Each row is followed by its class.
[-24  40  55   8 -15  24  -1 -15 -31   6  -8 -26  14 -17  15   0  35  32
  -8  23 -21  10  35   3 -43   9 -20  15  -9  -3  20 -40 -41   5  12  -9] : panu
[ 25 -38 -27  16   6 -28  27 -36  -5 -37 -25   0  57 -30  42 -28  37 -21
  31  36  -1 -16  40  26 -48 -43  13  37 -27 -59  25  18 -44   1  -8   8] : pon
[  3 -41 -26 -24  11  -2  37  -7  15 -28 -18  35  61 -33  37   1  20   8
  23  42  -1 -19  55  24 -36 -20  15  19 -27 -23  10  44 -63   4 -18  25] : kesep
[  9 -39 -13 -34  26   5  33  -8 -32 -41 -15  39  73 -31  37  -6  35  14
  15  28 -11  -6  17  29 -48  -1  14  15 -30 -18  34  41 -37 -11 -12  25] : gokeb
[-50 -11 -43 -14  34 -33  -9 -55   9  12 -54 -40  54  41 -39 -37 -42  11
  18 -12  24  14  26   1  11  22 -51 -37 -75  29 -30  -9 -48  25  46  -6] : kesep
[-18 -60  -6   2  15  -9 -13 -40 -58 -22 -31 -34  35  -1 -38 -57 -49  -3
  34  -4   5  56 -30   8  43  12 -22   7 -73  -1 -14   0 -13  22  46   1] : gokeb
[ -26  -42   17  -10  -44  -18  -26  -29   28   15    7  -72   -5  -29
   47  -28   -2   12    3    9  -20  -27   70  -17  -56   18  -39   -6
  -23   -4  -33    8  -20    9 -105   38] : vudom
[-19 -28 -37 -49  -6 -16  13  39   7   5 -10 -34   7  -9 -39 -44  27  44
  28  73 -49   1   3 -28  12 -39 -32   6 -49 -22 -39   3 -59  63 -31  21] : panu
[-42   2   4 -23   1  -1 -23  18  48  13 -24 -22 -21  -8  17 -14  25 -12
  -5 -24 -13 -54  31 -52 -23 -15   6 -43  -4   3 -22 -25 -10   8 -79  55] : kesep
[-16  45  14  32  -6  -3  24 -46 -58  35  16 -30  20 -23   8  24 -19  -8
 -23  -9  37   8  20 -30 -36  25  24  14  -6 -17 -10  14  21 -33  -9  13] : loluv
[-32  37  27  47   6   5  -2  -2   5  23  28 -61  21 -39  31  27  60  43
 -14  31 -31   2  -4   6  -2   5 -57  -8  11 -44  49 -54   2  18  -2 -11] : gesof
[ 29 -50 -10  12  -1 -14  68  -3 -16 -35   7  32  58 -25  45  14  39 -10
  11  24  23 -14  17  46 -46   8  21  39 -13 -22  22  37 -20  -1  12  26] : vudom
[ -1   1  41 -27 -13  -6 -20 -20   4   1 -35 -56   3 -19  58 -53  10   8
 -27   6  10 -31  76   0 -64  10  -2  -4  10   5   0   9 -14  -9 -87  27] : bozi
[  3  24  28 -42 -13   5   0  -6  -5  24  11 -22 -51 -46 -53   9 -13 -23
   6  30 -54 -10  32 -59   0 -24  24  18   2  -9 -42 -11  20  48 -12   6] : pon
[-37   3  -9 -13  -2 -14  -4  -4   7  11  -4 -53   9 -24  16 -18  42   6
  -5  22 -29 -59  36 -46 -23   8 -39 -27 -13 -23 -12  -7 -10  14 -96  37] : gesof
[  3 -52 -27 -28   5  19  52 -14 -40 -38 -18  33  56 -51  26 -15  36  -1
  38  53 -11  12  36  23 -60  -8  39  54 -20 -51  11  33 -36   9  20  28] : panu
[-18   2  -7  -2  27 -15 -49   6  -3  25  -5 -82  28 -25  33 -50   0  17
 -20  11 -12 -22  34 -30 -23   9 -15 -23  -8  14 -10 -12  13  -2 -83  37] : gokeb
[-22 -45  -3  -2 -11 -33 -10 -27 -46  -2 -22 -28  11 -17 -37 -26 -42 -54
  39  27 -37  50 -39 -12  33 -20  -6  10 -63 -26 -32  -5 -31  32  25  -3] : pon
[-15 -52 -13  10  -3 -18  -5   5 -39  -6 -15 -16   5 -11 -10 -21 -54 -32
  28  21  10  58 -55  32  47   7 -14  22 -17 -10 -26  17   1   9  76 -16] : bozi
[ -8 -63  -1 -38 -15  -8 -14  32  55 -20  17  -7   8   2 -78 -18 -43  77
  67  49 -41 -80 -76 -35 -15  -8 -81 -30 -45  64 -70  44 -26  35 -44  20] : kovu
[-33  24  33 -20 -17  21   0   6   2  23   7 -16 -31 -27  14  25 -15  -2
   0   1 -29 -11  10 -41  17 -15  15  -8 -13  -2 -11   1  -4  24 -47   6] : kesep
[-16  17  43 -19 -42  26  -5 -39  12  39  19 -14 -67 -42 -15  41 -29   1
  -6  17 -21   2   7 -73   2 -23  -6   5  10 -10 -12  14   0  29 -40 -36] : kovu
[-16  19  36 -11 -23   2 -22 -35  -8  13 -20   8 -16 -18  11 -12  37  20
  -8  12 -23  17   3 -14 -57  17 -10  23   6   1  14 -18 -38   5  -9  -5] : kovu
[-47  -4   7  -8  -7   0 -48   2   2  42  14 -52 -14 -46   3  -2   5   8
 -15   6 -26 -11  44 -74 -33   0 -15 -47  -4 -31 -14 -11  10  -5 -84  34] : gokeb
[-13  -3 -21 -47 -12  17  -7  51  35  11  -3 -29 -11   0 -21 -38  37  40
 -11   5   7 -88  29 -63 -79  18  34 -44  12 -25 -28   1  60  36 -94  64] : panu
[  7 -54 -25 -22 -16  -1  64 -12   2 -38   0  36  61 -36  35   2  29  28
  44  20   8 -29  51  24 -83   8  -1  59 -23 -34  21  42 -26   5 -27  22] : vudom
[-33 -48 -44  31  11 -21  30   0 -41 -20 -40   2  45   1 -14 -12 -20 -29
  31  10  52  62 -48  -1  33  15  -4   8 -54 -31 -13 -12 -11  19  29  18] : loluv
[-20  32  18 -41  -6  14  -8  -1  -1  43   4 -13 -41 -46 -26  25 -21  -1
 -12  15 -33 -14  29 -39   9 -17  10  -3  10  -7 -19  -5  14  23   1   5] : kesep
[-53  -9  -8 -71  -5 -20  -7  16  53  25 -42   8  14 -41 -41  -3 -11  38
  13  63 -39 -15  16 -71 -39 -39 -44 -27 -33  25 -26 -21 -74  38 -85  18] : kovu
[ 14  26  -1  32 -15 -28   4  28  -2  27  16 -47  44 -20  13 -51  14  58
 -29  17  23 -24  33  16 -31 -19  34  61  -4 -14  12 -34  38  25 -28  42] : vudom
[-19   7 -14  -5  10 -16 -62   0  12  39   6 -75  11  -7  12 -31  16  22
 -41  -1 -12 -44  46 -40 -34  -1 -29 -53  -1 -19  -1  -5  21  -6 -78  28] : gokeb
[-10 -44  -5 -41   1  17  24  -7  -4 -23 -16  51  45 -27  44  12  19 -13
  25  19 -19  -2  43  20 -41  -4  19  39 -14 -14  14  44 -48   2 -21  17] : kesep
[-10  -4   5 -63  10 -28  -5  51  17  20 -25 -16  17   2 -71 -31   0  80
 -20  40  -7 -33 -15 -35  -4 -44 -42 -69 -47   9   6 -11 -21  37 -63  19] : gokeb
[  1 -12  21 -40  -9 -29  20  19  -3   5   1  -6  10   0 -74 -11  19  52
  23  61 -41 -24   0 -34 -39 -32 -40 -41 -54  -8 -19  26 -55  42 -45   9] : pon
[ -7   0 -83 -26  41  -7  97  33  23 -36 -37  65  70 -27   5  -4  58  34
  44  17  39 -57  88 -21 -72 -26  19  70 -15 -10  16  -1 -22  23 -27  39] : vudom
[-66 -21  51 -72 -11   9  34   3 -12  22  -4 -26 -16 -28  23   2  -8  25
  22  22  -7  52 -47 -36 -24   5   8 -10 -26   3 -13  23  24  60 -46  13] : bozi
[-20 -14  22 -47  -4 -20  41  14  48  -2 -11 -20  11  -4 -18 -17  33  63
  13  34 -18 -23  -8 -17  -8 -22 -51 -33 -42  14  -3 -10 -57  41 -83  13] : gesof
[ 38 -38 -44 -10 -12   7  41 -23 -24 -46 -14  52  60 -30  42  10  31  -9
  -6  34  12 -12  56  53 -42  -4  34  46 -10 -76  30  52 -30 -23  -5  27] : loluv
[ -18  -24  -23    6  -19  -18   15   30    3   50   33  -49  -40  -39
  -14   -2   18    2   -7   15    7  -22   46  -88  -36    8   11  -35
    4  -46  -40   30   27   21 -105   54] : vudom
[-22  21  20 -56 -13  19 -22  11  -4  28   5 -13 -39 -47 -22  15 -31  30
  -8  18 -38   4  10 -36  12 -18  -4  -6  -4  -9   0 -13  25  24 -26 -14] : gokeb
[-23  39  43 -27  -4  -4  -8   1   5  18 -37  15   8  -3  -9   2  45  19
 -25   8 -11 -12  39   6 -26 -16 -26  14  -1  10  24 -46 -46  18  21   2] : kesep
[-22  24 -22  30   7 -19 -61 -19 -33  46 -18  -9   9  -4  -1  -5   2   9
 -39  58  25 -55  75 -50 -57  11 -47 -19  11  27 -24  32  -8 -15 -39   0] : kovu
[-10 -28   8 -34  -9 -17  16  13  27  15  -2   2  -4   1 -47 -22  12  65
  18  39  -8 -17 -43 -54 -37 -26 -27 -33 -34  12 -18  33 -43  35 -69  18] : kovu
[-23  64   3 -10   7 -16  16 -28 -19  44  13 -45  17 -33 -27 -26  28  69
 -19  43 -36  28  56 -14 -15   5  -9  23 -23 -20  -3 -28 -30  25 -11   9] : gesof
[   6  -24   38  -15    5   19   16   -8   16  -14   -4  -10   47  -46
   39  -10   36   63   14    7    3  -43   44   41 -100    8  -30   44
   16   14   39  -16   23    5  -19   36] : vudom
[  1 -43   0 -16  -3  -1  45  -1 -41 -41 -16  29  39 -64  40  -3  21   9
  38  76  -1   9  33  33 -46   4   5  45  -9 -38   5  50 -40   1  20  17] : bozi
[-21  29  21 -19 -35   7   7  -3 -10  22  11 -20  11  23  19  25  13  -4
 -32 -42   0 -44  13 -17 -26  12  -4  18  -4 -14  32  -7  43  26 -49  -7] : vudom
[-24  13  30 -30 -29  -4  28  -2  -6  44  18 -25 -21 -58   1  19 -21  23
   1  21 -11  -1  15 -34 -26 -19  -1  31  -2  -2 -11  -6  26  29 -34   7] : vudom
[-69 -14 -10  62 -11  -7 -33  26 -53  12 -24 -28 -16 -12  21  28  31 -51
 -32  41  61 -66  26 -91  -7  23 -24 -86 -14 -41 -39   2  56  11 -77  71] : loluv
[-29 -37 -15  -7  20 -14  31 -17 -20 -13 -32 -19  29 -11   0 -20 -27 -23
  37   6   5  39 -53  12  42  10 -22  16 -38  13  -3 -16 -10  23  12 -12] : gesof
[   8   25   23 -114   70    5   73  -24  -27   -4  -82   -2   54  -88
   33  -30   55   13  -34   54   -7  -25   86    0  -80  -61   39    9
   14    0   50   -1  -23   14  -43   66] : bozi
[ 27  -7  16 -53  -4 -14  36  20  30  10   4 -19 -50  -6 -71 -33  -4  71
  37   9 -20 -21 -40 -44 -49 -27   1 -61 -26 -10 -19  28  -8  25 -69   8] : pon
[ -4  26  63 -20 -17  17   5 -12 -20  17  12 -25 -43 -42 -50  21 -11 -11
   5  14 -45  -6   7 -55 -10 -16  17 -13  -8 -14 -16 -17  16  35 -15   4] : pon
[-28 -10   7 -49 -12   5 -47 -16 -16  44 -12 -84  25 -38   0 -34  12   2
 -44  38 -16 -66  47 -33 -67  -2  -7 -22  10 -38  -8  -7  64  36 -48  49] : panu
[ 12  -8 -18  -1  -5 -32   9 -13 -10   2 -34 -15 -10 -21  33 -16  -6 -17
 -16  36  38  28 -30  42  18  -1   4  18   0  -7 -14 -14  12   7  37   4] : loluv
[ -2 -61 -66  46  30 -41  75 -70 -50 -21 -10 -44  38 -34   8 -78 -73  73
 103  39  62  26  17   5 -12 -23 -14  36 -99  21 -60  80 -37  -9   4  19] : vudom
[ -9 -55 -11  -3 -46 -14 -26 -43   7 -24 -21 -14 -12 -38 -55 -55 -56  44
  59  19 -42  36 -70  11   0   8 -16  -6 -57 -38 -25 -11 -48   4  33   7] : kovu
[-25 -35  27  -3  19 -13   3  -4 -54  -8 -48 -19  23 -15   8 -39 -54 -16
  30  18  26  66 -44  34  16  15 -22  25 -21  45 -13  -2 -13   3  45 -12] : bozi
[-10  31  17 -23  -6 -14 -19   1  28  28 -10 -24  25  20 -45 -21  40  20
 -44  11 -20 -12  80 -17  -6   2  -6  11 -19   0 -11 -38 -50  49   2  25] : kesep
[  3 -50 -42 -48  -6  12  40  -2 -12 -27 -21  22  58 -27  57 -18  39  -3
  23  42   1   0  31  26 -66   3  35  58  -9 -50  21  37 -16  26 -17  10] : panu
[-14 -12  29 -43 -22  -3  11   8   7   1  -9 -28  -4 -32 -15 -18  38  18
 -10  34 -14 -74  35 -46 -30   2 -25 -16  -5 -17 -10   0   9  36 -99  39] : gesof
[ -14    9   30  -46  -21  -63   33   40   33   47   19  -26  -29  -56
  -25  -23   25   94   44   55  -47    8  -96  -30 -104  -29   -5  -57
  -19  -16  -17    3  -42   -2  -75   22] : pon
[-19  36   9  -2 -40  -5  -4 -15   0  -2 -14  15 -26 -19  24   6  42  30
  -1  -7 -19  10   1  17 -44   6 -13  18   1 -41  11 -36 -34 -33  -1   8] : loluv
[-12  -1  26 -53  -3 -15  60  10  26   2   2  -1 -10  -1 -29  16  41  43
   4  24 -25 -36 -28 -28  -5 -26 -48 -51 -32   1   7  13 -54  23 -68   0] : gesof
[-19 -19  -4 -30   1  16 -68  36  11   4  -7 -45  16 -10 -20 -33  -5  26
 -28  16 -26 -42  59 -38 -17  38 -15 -46 -14 -10 -11 -16  34  34 -86  44] : gokeb
[-14 -19   8 -51 -11 -31  43  38  24  -1  -9  -9 -15 -12 -40 -22  36  47
  22  37 -28 -25 -51 -26   2 -24 -45 -28 -32  -5 -11  -4 -45  36 -66  18] : gesof
